Here is a tiny trained network, its code and every weight. The questions are about switching its units off for an input and a class, where a switched-off unit gives its printed mean instead of its output.

import numpy as np


def w(rows, s, z=0):
    codes = np.array(rows[::2]) - 128.0
    scale = np.full(codes.shape[1], s)
    scale[-1] = z or s
    return codes * scale


def f(y):
    return y / 2 * (1 + np.tanh(0.7978845608 * (y + 0.044715 * y**3)))


def log_softmax(a):
    a = a - a.max(-1, keepdims=True)
    return a - np.log(np.exp(a).sum(-1, keepdims=True))


def net(x, mask):
    res = np.array(x, float).reshape(1, 3) / 4 @ E
    y = f(res @ A[0][:, :-1].T + A[0][:, -1])
    res = res + np.where(mask, y, B[0][:, -1]) @ B[0][:, :-1]
    return log_softmax(res[-1] @ U[:, :-1].T + U[:, -1])


A, B = {}, {}
E = w([
[183,108,134,173,67,253,40,110,105,118],'x0',
[97,146,111,176,123,168,129,42,191,105],'x1',
[131,86,157,147,126,73,71,29,157,228],'x2',
],0.014)
A[0] = w([
[106,163,113,83,193,119,200,174,86,93,72],'neuron 1',
[154,102,146,78,79,107,128,172,75,112,195],'neuron 2',
[120,137,87,154,136,142,185,121,111,90,69],'neuron 3',
[127,87,182,99,150,66,114,113,114,221,188],'neuron 4',
[166,187,92,150,99,244,117,122,139,67,171],'neuron 5',
[79,168,139,131,160,38,148,118,145,159,193],'neuron 6',
[83,117,116,74,193,37,153,126,90,124,252],'neuron 7',
],0.011,0.0039)
B[0] = w([
[92,146,218,184,155,162,168,140,85,194,212],'neuron 1',
[128,104,182,149,127,132,79,118,164,114,190],'neuron 2',
[123,172,71,106,138,156,136,129,168,101,159],'neuron 3',
[202,175,13,59,164,96,76,59,119,157,222],'neuron 4',
[141,89,107,142,30,135,118,104,161,105,251],'neuron 5',
[146,110,96,96,87,92,79,157,171,37,217],'neuron 6',
[111,184,108,1,90,75,187,196,205,70,232],'neuron 7',
],0.011,0.017)
U = w([
[184,143,95,113,201,123,70,87,82,197,184],'0',
[67,147,126,125,174,143,163,114,93,173,2],'1',
[93,151,143,198,148,173,251,120,91,125,115],'2',
[130,30,219,254,77,157,22,92,125,126,235],'3',
[62,146,250,69,185,114,232,210,144,97,88],'4',
[136,119,13,52,78,108,126,145,182,56,175],'5',
],0.009,0.0023)

Each question gives the input, the list of numbers given to net, and the class t.
The units are the neurons (one row each of A and B). Each row of codes is followed by its name. A weight is (code - 128) times the scale printed after its matrix; where a second scale follows, it is the last column's (A, B and U).
mask holds one flag per neuron, in row order. A switched-off neuron (its flag False) gives its mean, the last column of its row in B, instead of its output. The means were averaged over made-up inputs and are rounded, as every weight is.
A unit's drop is (log p(t) with every unit on - log p(t) with that unit switched off) / (log p(t) with every unit on - log p(t) with every unit switched off).
The circuit of an input: a set's keep is (log p(t) with only the set's units on - log p(t) with every unit switched off) / (log p(t) with every unit on - log p(t) with every unit switched off). Starting from all 7 units, units are removed one at a time, each time the one whose removal leaves the highest keep (on an exact tie, the one counted first), for as long as the keep stays at least 0.8.
units of the circuit, in order: the units of the circuit, biggest drop first
unit that matters most: the unit with the biggest drop
k most important neurons: the k neurons with the biggest drops, biggest first
drop of u: that unit's drop, to one decimal
input [4,3,6], class 0: units of the circuit, in order -> neuron 5; neuron 6
input [0,-2,-7], class 2: units of the circuit, in order -> neuron 7; neuron 1
input [-8,8,-7], class 4: units of the circuit, in order -> neuron 1
input [0,8,8], class 0: units of the circuit, in order -> neuron 7; neuron 4
input [1,-7,1], class 0: units of the circuit, in order -> neuron 6; neuron 5
input [0,2,0], class 3: 3 most important neurons -> neuron 7; neuron 4; neuron 6
input [1,6,7], class 0: 2 most important neurons -> neuron 7; neuron 5
input [0,4,7], class 0: units of the circuit, in order -> neuron 7; neuron 4
input [8,-1,-6], class 3: 2 most important neurons -> neuron 7; neuron 4
input [1,-6,3], class 0: units of the circuit, in order -> neuron 5; neuron 6
input [-1,3,-8], class 2: 2 most important neurons -> neuron 1; neuron 7
input [7,-4,6], class 0: 2 most important neurons -> neuron 4; neuron 7
input [1,-1,3], class 0: 3 most important neurons -> neuron 7; neuron 5; neuron 6
input [-5,0,-1], class 4: unit that matters most -> neuron 1
input [3,-2,-4], class 3: drop of neuron 7 -> 0.3
input [4,6,6], class 3: drop of neuron 7 -> 1.3
input [-6,-1,-3], class 4: drop of neuron 1 -> 0.6
